Each row is followed by the group that its hidden value falls in (each part has its own value, ranges and names):
[ -10  -86  -55   53  -52   74 -151  -10   64  -74   58 -125 -125    4
  -64  -38   56  -45   13   -7   80  -38   -9  -27 -132   12  -14   54
  -20  -84   10   27   41   16   46  122  -63   -9 -119    1   27  121
 -104   -4  -16  -84    5   73] -> T
[  67 -149  -42 -252  -64  -74  -98   70 -154   61  138  -42  175  -57
  -94 -154  -84  104   74   75   75 -134  176  102  -13    8   15  170
 -185   60   -8 -138 -154 -188   -4   -3  -61   -1  161  -46  -89   14
 -151  107  -34   41  156   34] -> J
[ 152   14   21  -90  -28   72 -100  -69   41   14  -48 -159  141   66
    2  -93   62   97 -136  -87  121  101  -45   19 -250  -31   59 -118
  -39   77   69  -79 -102  -53  100   78  -11 -119  -53  -70   35 -221
  115 -210  -65 -124   48  -53] -> V
[  29   45  -65  126  -50   90  -44   60   73  -73   -5   -4  -48  -50
 -100  -72   11  -24   30    2  -60   73  -69 -128  -36   57  -43  -25
   80  -56   60   20   79   45   81   44   74  -90   25  -58  140   98
   31   90 -103  -62  -36  -73] -> W
[  46   36  -40  125  -68   45   20   54   57 -153   63  -24 -108  -49
 -104  -56   48  -60  116   50  -94   11    7  -77    4   65  -96    6
  103 -100  178   28   21   63   13   74  -56  -70  -24  -50  106  148
  -47   71 -111 -142    0  -68] -> B
[ -99    9   37    6   23 -134  -27   65  -27 -127  103 -100  119  -71
 -104  -77  -50  -42  113    5  -96   27   67  -14  -42   59 -154 -121
  -42  -94   58   -6  -99   16  -18  103  -18  143   -7   34  -48  123
 -161  -28 -235   83  141   -3] -> T
[  24  -39  -47   -8  -85  -58 -112 -173  150   79  -49 -175   56   79
   66   53   25   26  -91   40  165 -113   26   18 -235  -78  161 -132
   19  -52  -64   -9    1  -75    8  128   45   10 -299   94 -186  -73
  -94 -179   27  -20   18   93] -> T
[ -21  -66  -39  -21  -31   45  -84  -30  -15  -73   75 -102  -71   12
  -96 -114   61  -18  -12  -50   93  -31   -7  -44 -114  -19  -11    2
  -43  -24   23  -12   -9   10   78   81  -15    7  -94   14   69  111
 -104   11  -85  -82    8   60] -> L
[  -5  -67   41   50   32  121   27   55   18  -78  -72  -18   47   -8
  -37  -83   82   14   20 -168  -16   80  -11 -148   57   15  -72 -130
   29  -27  -39  -81  -10  -37  152   -3  172   28   53  -69   38  -38
  -41   11 -115    1    6   81] -> J
[ -76   14   53   83  112  -25   34  127  -40 -116  -54   14  -15  -67
  -68 -161  -77 -106   71 -229  -34  172  -74 -133   65   49 -110  -25
 -176 -104   14   26 -118   55   51   -6  231  197   94  -49   54  103
  -19  111 -180  164  152  -11] -> J
[  52    2   25   36  -86  -33   60  -48  -20   48 -110  -26 -123    6
   58   11  -43  -54   20  -42   64   34   10   55   45  -22  116   53
  -88   38   34   61  -62  -15   29   68   36  -76  -47  -79  -76   33
   80  -35   42  -24   96  -63] -> M
[  -1  -33   -7   31  -73   17  -75   71   23  -42   35  -54  -57    0
 -120  -84  -86  -23   17   35   31   30  -11  -42  -50   80  -42   46
  -47  -81  -53   54   38  -60   90   32  -38  -44   17  -70   43  125
  -58  -13  -85  -14   45    8] -> M
[-25 -43  -9  22   3 -21  -5   8  29   1  20 -48 -88 -68  -6 -24   7 -90
  94 -13 -18 -40  86  20  63 -11 -20  86 -51 -23  37  15 -68  12 -68 101
   1  41 -28  18 -70 105 -77 128 -30  12 118  12] -> T
[  41    1   72   41    8  133   28    4   76  -66  -57  -69  -65   53
  -92 -129   45   -8  -68 -125   26  123  -72 -112  -57   20  -54  -95
   17  -42    2   18    3  -12  145   16   38  -84  -30  -82  120  -47
   49  -74 -141 -111   -1   23] -> T
[ -60  -40  -60  -35   24  104 -254   98   85  -49  203 -168   66  -69
 -176 -102   50  -12  -16   69  -33   31   49  -44 -149   77 -197    4
   49   16  -69  -44   54  -19   41  149 -167  -25   55   34  125  117
 -122   55 -179  -62   40   16] -> V
[  93  -40    7   64  -77  125   73 -109  124   89  -98  -26 -191   53
  -20  -46   33    2   -2   17   16  -38    7  -49   36  -37  112   96
   49  -42   12   59   42  -27    1   29   65 -165  -98  -32   14   -4
   40   69   22 -160   -3   -8] -> J
[ -57  -64   17  -43   75  130   13    0   33   25  -34  -16 -160  -22
  -35 -116  115 -119  -85 -197  124  -18    7  -88   52  -87  -16   -8
   -3   93 -104  -28   12    8  113   36   60  -28  -60   19   74   43
  -31  178  -40    1  -34  185] -> L
[ -37  -93  -10 -124  -30   16   -4   93 -118 -107   82  -26  -57  -43
  -25  -54  112 -105  -24 -128  183  -71  104    6   64  -35  -67  -67
  -19  146  -46 -115  -47  -91  212   46 -122   -9   -5  -65  -12   90
 -129   25  -16  -22  -11  196] -> M
[  40   66 -133   -4  -20  -96  -76   24  -26 -155  144  -84   88  -86
  -42  -86   47  -40   70   -3   20    4   24  -23 -130    2  -39  -44
  -51  -15  237  -88 -148   48  -32  116   20  117  -42   29   21   99
  -79   49 -119  -60  116 -130] -> W
[-148  206   -2   71  154  -82   66  339 -128 -464  313  -23  133 -133
 -338 -336  -51 -147  109 -153 -185  366  -66 -285   68  224 -501 -230
  -82  -91  183  -55 -181   59  174   -8   47  326  286  -74  347  331
 -135   51 -584  -23  223 -245] -> B
[  67   50  -93  148   22   88  -37   -6  195   78 -119  -11  -34  -38
   67    0   12  -58  -11  -67    5   88  -41 -137   24   -5   67   32
   12  -27  -20   -6   -5   -5  -29   52  263   35  -10    5  -15  -20
   77  142   21    4   85 -106] -> B
[   2  -26   34   43  -39  -19  -24  -83   19  -19 -114  -89  -61   43
   31  -21    9  -36  -40 -122  118   15  -63   -4 -131  -51   99  -92
  -65  -49   12   45  -28   33   76   83   81   -4 -181  -14  -56  -13
    7 -116  -13   26   11   76] -> J
[  -8   20  -12  -11   -7  -44  -29   87  -16 -180   99  -76   79  -41
  -82  -85   45  -52   32  -52   25   27   31  -58  -74   40 -133 -155
   18  -30   90  -71  -74  -14  100   67  -50   65  -25  -26   31   67
 -115  -53 -167  -24   45   32] -> V
[  -4  -52  -24   26  -73   48 -119  -49  106  128  -36  -94 -130  -30
   27   67   14  -67  -14   68   50  -70   59   77  -44  -27   71   92
   37   55  -88   63   77   -4  -22  157 -105 -150 -102   16  -72   61
    5   48   78  -15   11   52] -> D
[ 131  -11 -158  -30  -79   23 -124    3  104   64   23  -41  -25   11
   -7  -72  -40  -13  -70   34  198  -52    0  -51 -112   -9  125  128
  -80   -8  -23  -44  -24 -129   32   11   79  -14  -45  -18  -19   18
  -20   84   77  -59   63  -36] -> B
[  -8   -4  -85  157    0   84   37    7  147   30   11   12 -103  -19
 -106 -110  -51  -21   96   46 -105   39    6 -212  138   59  -21  130
    1 -150  -45   42   32  -39  -54  -11  266   91   53   32   59  180
  -86  236 -117  -61  118 -129] -> L
[-128   97  103  -54  359   38  -90  -19  216   33  -32 -178  -25  -49
  -30 -226   56 -226 -202 -362   87  202  -95  -90 -192 -109 -139 -116
 -173   14  -54   33 -194  149  -93  141  129  231 -151  174   72 -116
   59  135 -247  161  188  102] -> J
[ -15   -6   36   28   18   -8  -31   -8   52  -56  -11  -96   -7    1
  -53  -84   -6  -38    5  -73   15   48  -18  -39  -92    6  -36  -63
  -50  -80   30   24  -56   18   22   76   38   43  -80    1   -3   19
  -42  -38 -123    7   76   26] -> T
[ -18  -36  -86    3  -20  -45 -104   43   18  -29   23  -21  -22 -128
   33   24   63 -111   69  -21   50 -135   71   36  -46  -51   11    5
   31   19   67  -50   -9   58  -28  126  -31   -2  -92   42  -77   86
  -92  177   44   98  -20  127] -> W
[-129  -47  -92 -281  102  105 -399  168   84   63  382 -210  337 -134
 -322 -227   27   68 -138  161  -38  -21  140  -36 -244   76 -310  -66
   93  167 -243 -174   78 -135   69  139 -269  -63  184  123  183   52
 -199  160 -335   22   23   90] -> W
[ 127  -57   82   16 -191 -215   89  -70 -143   65 -199    7   43  -29
  146  109 -143   59  210   60  -37  -94   88  233   24  -19  221   73
 -130  -51  189   56 -148    0 -102   73   16 -113  -41 -124 -289  -54
   57 -117  130  119  125  -54] -> M
[  99 -101 -209  -64  -48   57 -279   33   56 -152  267 -185  -11   40
 -154 -197   24   32  -16   41  213  -44   -4  -84 -276   53  -31  190
 -191 -152   90  -86  -97 -113   22   62  -37  170  -55   14   84  136
 -217    9  -52 -205  140  -46] -> T
[  70  -24  -32  -40  -38   -7  -11  -61   64  -16   17  -89  -18   55
  -43 -110    2    2  -43  -28  129  -34    9  -46 -112  -30   61   -6
  -70  -65   36  -22  -79  -79   33   25   56   29 -123    6  -27  -13
  -70  -36  -56  -87   73   19] -> J
[ -48  -33  -43   37   -8  -28 -100   36   -3  -63   20  -79  -95  -72
   41   26   51 -141   40  -84   89  -14   33   32  -31  -19  -18   16
  -61   27   24    1  -46   49   22  151  -43   63  -82    5  -59  128
  -66   43   20   44   68   60] -> D
[ 135  -14   -7   36   22  260 -242 -109  146  207 -189 -172  -62   41
   85  -25   65   47 -192 -151  113  219 -149   30 -228  -50  154  118
 -105  147  -64   37    4   52   32  161   80 -206   -2  -74   96 -207
  318  -67   95  -98   63 -134] -> V
[  68  -19   31  120   -7  184   83  176   37 -124  -58   79  -63  -45
  -99 -106   41  -28   83 -104  -98  121  -20 -185  171   99 -143  -11
   90  -57   26  -37   42  -34  159  -62   98  -91  184 -172  154   34
   24  125 -107  -68  -20    3] -> V
[  36  -52 -110   16 -148  -44 -192   48  -24   30  -71  -28   59   13
   15    8 -113   18  -67  -14  222  -19  -71  -28 -165   28  149  -18
  -97  -13 -145  -12   71 -115  189   15  110  -22  -38  -80  -66   58
  -25  -86   91  127  -25   63] -> B
[ -42   13 -107   56 -109 -176  -18   31  -61   68   25   23  -78 -158
   73  106  -89 -129  184  128  -42 -103  141  116  148    3   73  162
  -54   65   51   41  -45   24 -125  146   -8   16   19   19 -170  254
  -56  204   81  112  144 -109] -> B
[  10 -102  -59 -187   -2  -65  -82 -112 -109  -33   38 -148  158   -1
  112  -21  187   17  -60 -169  242 -121  104   65 -144 -159  100 -161
  -91  163   54 -213 -192  -55   82  130   44  124 -166   68 -157  -95
 -134  -94   19   -8   61  140] -> L
[  52  -70   49    6 -105  134   57 -180   84  205 -120  -72  -86   23
   44   67  104   70    1   83  -66  -73  106   64   76  -79  132   17
  154  131  -48   14   75  -27  -12  124  -23 -289  -73   -5  -65  -76
   76   11   39 -159  -26   -9] -> J
[  34  -78  -55   13  -30   25  -76   47   -2 -226   42  -89   20   18
   -1  -47  137  -43    3 -155  175  -35   -4  -93 -128   -9  -45 -151
  -10  -80   82 -119  -62  -40  170   51   24  119 -130  -42  -21   14
 -164 -107  -31  -58  -17  160] -> M
[ 111  -12  -35  -11  -37   76   27    6   42   89  -81   24 -226  -35
   64  -28   25 -125  -27  -76  137  -16   31   37   86  -56  106  191
  -67  111   25   18  -50  -24   12   44  -12 -134   -9  -78   -6   15
  107  173  134  -63   56   -3] -> V
[-326  -61  185   18  -71 -412  211  198 -208 -202    1  127  110 -177
  -88   82 -155 -182  305   42 -166 -271  216   49  232   50 -199 -371
  150 -158  -81   42   58   14   98   16  -99  113  -95   35 -290  311
 -413   44 -219  490  -93  449] -> J
[ -53   28   -1   75  -90  -65   16   43 -104 -105   64  -56 -117  -43
  -76  -32  -55  -79  101   21  -40   94   12   22   56   73  -57   34
  -80    8   75   80  -40   36   59  112  -67   -3   37  -76   40  246
  -16  -38 -115  -62  125 -147] -> M
[  96  -43  -73   -8 -182   68  -59   54  -54 -101  141  -71   42   12
 -144  -67   20  106   66  153  -21    2   62  -34  -28  105  -56   19
   66    7   69  -64   34 -118  143   41 -123 -147  100 -125   97  114
  -75  -87  -97 -233   16 -119] -> V
[  31  -79   31  -41  -46   46   15  -13   27  100 -118    4 -225  -38
  100   53   62 -151  -32  -91  164 -119   79  100   72  -98  107   88
    0  125  -58   24   13  -15   50   84 -104 -171 -113  -48 -104   -2
   35  112  169   30  -36  202] -> D
[ -19  -32  -69    9 -161  -92  -96  -53  -97  -13  -18  -96  -18   55
   18   15  -71    3  -54  -16  206   22  -43   19 -119    4  146  -50
 -140   35  -79   24   -5  -84  179   81   56   24  -99  -56  -75  130
  -34 -204   21   -1   60  -38] -> T
[  42  -23  -23  162   37  451  -78 -148  235  207 -164  -90 -412   78
  -32  -90  151  -49 -204 -154   60  210 -175 -161   12  -58  106  209
   31  126 -166  132  180   84   91  104  150 -262  -30  -36  286   13
  278  158   42 -282  -40 -113] -> L
[ -53 -120   15  -26   -6  154   73  136 -221 -181   19   62 -160  -60
  -70 -123  166  -90   42 -261   90   42   13  -99  202  -12 -107  -19
  -29  147    3 -105  -11    4  292   -9   20  -33  137 -153  162  161
  -54  131  -54  -61  -60  143] -> L
[  -4   14   66   84   30   27  104   73   48  -31  -93   24  -73  -39
  -18  -61  -28  -92   56 -113  -49   94    6  -86  136   31  -58  -23
  -20  -44   -5   30  -47   -9   46    6  116   15   49  -71   -3   33
   19   79  -93   42   89    3] -> M
[-237  111  108  -36   55 -358  136   72  -50  -52   33   36 -248 -212
   15   48  -76 -432  109  -33   14 -198  151  203   98  -93  -94  -79
   12   48   79  166  -72  203 -134  188 -296   23 -264  135 -178  297
 -131  240  -71  325   25  271] -> B

Next part:
[  18 -242   -7  191 -174 -208   59 -252   -3   87 -117 -124  249 -114
 -260   95 -104 -140 -195 -155  -25 -193   38 -171   24 -130  109 -217
   67    9  -61   77  153  243 -116  292 -102 -217 -118   87   -8  -14
  -91  319  -19    3 -254  -91] -> C
[-121 -228 -184  136 -197  164 -191   29 -170  -27  102  109  132   41
   -8   68   -8  153  133  -93   38  148  205 -163   19 -100  -18  -61
 -138 -296   62  166   45  -71  -92  204  -36   36  341   24  413 -218
   35  206  196  -49  316  317] -> F
[  51 -114  266  -28 -156 -106  -31 -203  197  118  -30 -163  111  -26
 -158   85  -47  -29 -366   20  112  -91   47 -212   -6  -75  225  -56
   83  -55  -78   11  163  207 -163  161  -38  -45   -6   38 -237 -151
   -5  199 -108  -20 -129 -207] -> N
[  94  -86  -56  -79  102 -125  117 -132  103   90 -169   26 -169 -122
  -30  127 -194  -19 -128  215   70  -30 -248  157  -34 -117  204   22
   72   47  -36 -147  -91  -24  163  -72   62  -47  -25  -72 -163   20
   93  151 -184    9 -164  -33] -> F
[  10 -247  -22  417  -87 -136   10 -204 -197  -32 -118  -95   85 -183
 -231  120 -205  -79 -143  -11  -88 -236   28 -259  -75  -79   87 -197
   29  -51  -45 -207   82  153  -79  262 -302 -326 -118  107  -24  105
  -47  425  -28  212 -316   65] -> N
[-132 -357 -247   43  -28 -117  191 -373   61  121 -211 -341   52 -164
  -72  173 -301   27 -130 -263  108 -166  -57 -127  -22  -65  193 -403
   59  150 -232  321 -127  135   46  189  121 -107    4   79   96    7
 -151   68  102 -212 -264   67] -> Z
[  52  -75 -187  363 -201  -75 -115  145 -377 -102   77  249  218 -127
  -42   -4   44  -75  257  119 -163   12   65   61   24 -137 -178   -1
  -41 -281   -5    5  122  -89 -173  250 -200 -108  156   17  318   53
  -42  280  126  105   74  205] -> E
[  67  -44  166  389 -288   59 -203   47  -95   77   86  110   33  165
 -241  117  -17    2 -110  116  -46  -14   66 -162  -92 -113   -1  199
 -144 -303   42 -161  155   49  -81  184 -159  -36  158 -220  -34 -136
   96  210 -169   42  152  131] -> H
[  50   25   50   92  -16   27 -138  126   70    7   86  386  147   17
  -47  -34  151  -41  189  268  -26  144  -54  132   59 -181   -6  189
  -84 -237  101 -149   64  -42  -51  -40   18   12   93  -30   67 -144
   87  248 -148  156  187   78] -> H
[  21  -60  219 -136 -178  275   -9   36  550 -183   10 -298  -91  167
  323   21 -356  166   -4   59  194   86  -62 -136   -6  255  130 -188
  -83  -34 -453  272   62   86  -66  116   17  395  158 -117 -327  -97
  -72 -477 -104  -48  170 -372] -> R
[ 282  -13 -101   18 -288 -106   17  257 -119    7    0   70 -346  -20
  200   90 -280  -21   -6  357  -86  205 -167  185  -20   30  -33   64
  -32 -224 -202   11   42 -182  144   -7 -149  181   94 -256 -177  113
  173  -80  -51  -51  112 -121] -> U
[-215 -281  -86 -246  120  -32   71 -372   83   44 -113 -270  210 -200
  -32  134  -70  177 -217 -219  235 -118   70 -158   26  -93  250 -297
  167   80  -96  266  -37  107 -135  177  172  -40  200  204  190 -181
  -79  164  163 -138 -123   50] -> F
[ 164   70 -181  -12   -1 -202 -120  197 -424  -65   18  254  -45 -248
   88   30  119   11   62  407  -14   79    2  238  -18 -189  -69  237
  173 -252  142 -157    8 -328 -133   47 -127  -45  239  -46  207   21
   80  305  130   72   25  221] -> U
[  56 -205 -182  471 -148 -282 -165  150 -430  -34   -8   76  191  -11
 -389  136   87  -20  -72  -50 -224  -64  284 -357   25 -179 -259   34
   90 -313  244 -173  196   14  -89  279 -418 -237 -127 -203  226  -38
  163  538   43  315  -30  223] -> X
[ -95 -240 -103  105   34  127  101 -323  368 -172 -110 -291   62  -61
   93   78 -421   94   90 -214  145 -108 -154 -138   -7   40  178 -330
  -12  248 -259  285 -101  124  -82  293  152   15  141  120   73  -48
 -281 -164    6 -122 -140  -18] -> C
[ -11   21   53 -405  100  113  168 -177  434  -41  -54 -116  -54 -184
  426   -7 -238   86   84  221  264   55 -357  361   12   47  288 -162
   56  163 -451  320 -152  -47  -63  -56  386  273  294  137 -156  -21
 -182 -374  -36 -265  -32 -236] -> H
[-167 -203  171  201 -164  -61 -150 -144 -305  224  -33    3  346  -98
 -313   98  251  -30 -280   25   31 -213  315 -289  -79 -148   85  -92
   17 -366    7 -182  194  196 -186  106 -249 -235  -41   94   -4 -113
   97  555   24  195  -86   87] -> U
[  83   16  228  316 -224  197 -134   81  302 -163  210   -7  -29  186
   66   34 -243  107  108   99  -32  135 -125 -146   -6   54   -5   55
 -179 -123 -243  117   92   55 -160  223   11  203  283 -148  -98 -125
  -67 -221 -176  -27  232  -60] -> F
[  26 -183 -308  476  -76   67  -41   81  -33 -251   46  118  -17  -43
   82   17 -307   25  431    3 -153  108 -103  -66   30  -33 -133 -149
 -154  -60  -91   86  -81  -88  -10  230 -100  -46  118    3  293   63
 -131   47   56  105   68  253] -> Z
[  30   -7  277  227 -258   37  -32  -75  219   55   -9 -143  138  -10
   56  -16  -86 -123  -25  171   67 -142  -42  -50  -86   44   95 -117
  -65 -106 -397   86   83  165 -213  121  -50   41  -24    3 -328   27
 -209 -102 -131  -13 -127 -217] -> X
[ 178 -162 -187    7 -469 -104  -72   49  125  143   44  -16  -26  182
  -46   81 -144  -52  -37 -147   33  235   55  -23   88 -139    9   28
  -87 -126   30  462   94  -29   -7  261  127  167  202 -215  178 -228
  -32  -41   85 -403  253   37] -> H
[  79  140  -32 -227  -92  194 -243  357  398 -105  128  244   50  234
  301 -114  163  105  367  260  198  365   55  187   98  -56  -94  282
  -74 -246   45  251  -23 -259 -111  -58  213  440  299 -238  120 -326
  -25 -273  -12  -83  510   41] -> R
[ 134    3    7  -31 -200  182 -282  112  299 -197   37 -111 -114  245
  132   39 -146  172    6   40  252  155  153 -188  -38   -6   31  236
    3  -92  154  151   34 -190 -186  280   16  258  354 -243   93 -328
 -102 -178   35 -139  298   99] -> P
[-275 -374 -126 -383  -12  275  -58 -282    9  182 -174 -219  -51   94
  -53  260 -125  338 -340 -217  363   -1  227 -241  -82  -35  311 -142
  -20 -163   82  102  -30   15  173   44   98  122  318  -54  186 -350
  244  154  114 -169  239  177] -> E
[ -10 -185  238    9 -237  -36   54 -275   80  227  -90 -253   -2  -45
 -121  157 -179  -17 -422   18  117 -157  -16 -161  -95  -10  293 -171
   -7  -86 -268   34  105  228  -34  110  -43  -42   20   15 -308  -44
   26  124 -105 -116 -163 -191] -> Z
[  85   75  -72 -293   53    9   84  132  574  -95  -65  -29   20   27
  359  -89  -86   -1  297  195  185  163 -210  299  109   30   21  -37
   51   73 -293  376 -125 -104  -21  -83  292  372   47 -135 -133  -70
 -172 -436  -80 -126   92 -232] -> R
[-264 -123  462 -439   61  309   13 -434  348  207  -77 -312   35  -70
  114  134  -68  240 -468  111  444 -158  -17 -109 -150   70  543 -175
   12  -58 -360    7   -8  207 -102  -93  212  145  288  195 -366 -236
   37  -38 -113 -129  -27 -219] -> Z
[-101 -135 -164  468 -169  -46 -214  -23 -232  131  -56   66  274   32
 -259   52  199  -81  128  -29   30 -148  256 -159  -98 -233 -110   73
  -54 -253  141    5  -29  -39 -171  193  -85 -189   36 -114  285 -129
 -154  328   75   16   -9  437] -> X
[-218 -324 -184  231 -105  342  -98  -97  -14  -92  -37   66  135   44
   31   53 -186  111  257 -130   57   14  119 -188  -30    8   55 -256
 -241 -194  -66   35   -3   55   41  166  -96  -23  162  116  287 -106
  -16  157   89  111  196  225] -> E
[ -78 -119 -157  507  -68  -44 -199   29  -63   43  -72  130  302   78
 -273   11  185 -108  237  -16  -13 -125  203 -170  -48 -221 -155   81
  -61 -197  178  -71  -32   -2 -126  151 -103 -186 -103 -140  226 -122
 -146  317  -33  167  -20  366] -> P
[   1 -104  155  323  -99   -4 -208  122 -272  -84  125  181  195   59
 -313  120   92  102 -134   82 -159  -14  189 -313   12  -96 -112  117
  -12 -386  148 -323  303   97 -121  213 -366 -102   82 -124   72 -126
  289  454 -113  374  159   61] -> E
[-207 -168    2 -308   73  249  201 -249  344  224 -146 -194 -182  -45
  283  137 -283  169  -27  124  277   20 -287  209  -96   77  341 -270
 -123   16 -518  241 -262   36  243 -255  364  261  189  -11 -228  -36
   23 -320 -114 -258   35  -83] -> Z
[-368 -308  -49   -6  103  163  -29 -356   42  245 -154 -126  217  -46
 -152  142   70  137 -107 -141  255 -171  149 -193  -99 -131  244 -214
  -56 -113  -56   44 -139  129   17  -32  148 -101   90  109  135 -217
  -13  264   30  -30  -34  271] -> N
[-151 -360 -463  176 -296   23 -116  -32 -340  208  -35   -2   56   87
 -154  186  -29  114   54 -273   44  105  257 -147  -22 -193  -51  -97
 -139 -290  115  340  -70 -114   91  197   42   -9  280 -161  545 -211
   56  226  278 -284  275  512] -> F
[  80 -143 -424   18   41  -61   35  234  198 -214   56  161  -39  -11
  228  -18 -205   83  469   17 -108  361 -145   88  208  -50 -194 -127
  -26  -23  -60  330 -106 -168   99   46  113  206   78  -99  299  -55
    3 -119   77   26  227   71] -> U
[-144  -90  404   39 -206  183  -87 -254  231  244  -97 -209  172   43
  -49   53   36  -39 -271  121  264 -239  108 -162 -175   19  294 -105
  -84 -178 -302  -41   71  240 -159   10   -9    8    1   46 -387 -128
 -101   46 -154  -22  -98 -161] -> X
[-125 -211  -92  352  -77  -56 -266   57 -161  167  -27   72  216  230
 -475  171  245   88 -107 -129   -9  -33  368 -420  -29 -240 -147  171
  -26 -353  357 -143   77   38   -3  115 -162 -118  -44 -330  229 -313
  200  460  -69  190  173  380] -> X
[-256 -231   36  127  235  -92   28 -234 -138   61  -90  -27  336 -243
 -233  104  127   70 -117   -6    6 -227   85 -211   -7 -131   88 -235
  115 -118  -72 -176   23  190  -98   20 -103 -246  -95  182   50  -28
   68  470  -29  314 -231   85] -> N
[-154 -302  -40  291 -202  -72  -42 -387 -189  394 -290 -201  141  -52
 -368  179   21 -144 -315 -100  177 -376  206 -220 -219 -196  239 -125
  -30 -128   27 -105  -48  166    4  117  -93 -334 -139   -3  -41  -63
  -99  447   -9  -84 -309  258] -> U
[ -80 -160  236  188 -129  309  116 -198  562 -103   34 -355 -113  155
  159  125 -558  174   -4  -82   73  -16 -285 -197  -56  229  180 -321
 -208  103 -615  277  -28  252   24  158  133  259  165  -90 -329  -21
 -115 -487 -246 -115   43 -275] -> H
[  64  -96  176  -21 -285  114   34 -217  349   96  -31 -289 -153   61
  122  102 -354   29 -201   28  202  -14 -146  -45  -92   55  290 -114
  -85   39 -351  268  -13   95  -58  161  153  165  220  -46 -258  -91
 -152 -255  -85 -333  -17 -164] -> Z
[ 128  -35 -137 -210  -54  132  -84  175  246 -171   91  127 -213   50
  317    8 -215  170  196  191   99  368 -119  106   89   -2   43   71
  -49  -96  -20  175  -46 -221   35   21  123  302  326  -82  117 -177
   67 -159   33  -86  339    7] -> N
[-374 -272 -163  201   97   20 -169 -153 -626  296 -125  134  342  -71
 -460  233  383  151 -172  -54   72 -254  362 -190 -141 -289    0   46
   17 -444  260 -286    8    5   17    8 -143 -278  126  -81  396 -185
  266  692   79  185   53  560] -> E
[  34 -120 -237  616 -173  -31 -231  295 -362  -92   12  259  106   86
 -197   50   58  -43  291  120 -207   13  198 -170  -42 -128 -313  116
 -123 -393  165 -223   63 -117  -10  155 -374 -134  -56 -254  247   10
   83  349   -8  333  136  361] -> P
[-262 -162 -183  -86  347   -8  144  -57  121   18  -79   56  216 -207
  117   27   58  116  276   92   29   11 -134  114   81  -60  -11 -287
   50  -48 -284  120 -188   26   73 -211  186   55  -48   85   88    7
   29   39  -23  181  -47   43] -> U
[ -51   54  519 -335  252  177   66 -204  565  -24  -40   28  110  -76
  102   -6  -36   68 -180  338  212  -70 -252   79    9   48  362  -36
   52   22 -269 -261   98  237  -60 -171  112  123   -7  160 -518 -111
   99    3 -388  251  -80 -478] -> E
[ 102  -75 -129 -425   65  -40  284 -188  440   23 -164 -183 -262 -179
  385   61 -425   33    8  160  211  102 -439  370   33   35  303 -213
   77  259 -408  353 -210  -67  145  -79  369  245  146   33 -199   50
 -115 -366  -53 -334 -122 -257] -> F
[ 115 -254 -170  177 -483   98  -34   74  178   93   41 -153 -263  348
  -31  203 -439  107  -52 -201  -25  254  -25 -191   11   30  -13  -62
 -245 -150 -143  397   45   20  213  228   41  273  210 -406   42 -174
  116 -244  -50 -335  355   26] -> H
[  11 -179  -89  138  -29 -315  -49   90 -348   22   67  185  297 -124
 -334  116  178   24 -132  -21 -222   31  148 -168  147 -212 -153  -25
  137 -287  150  -80  250   91  -82  162 -232 -158  -34  -51  219  -76
  276  551   20  263   28   43] -> H
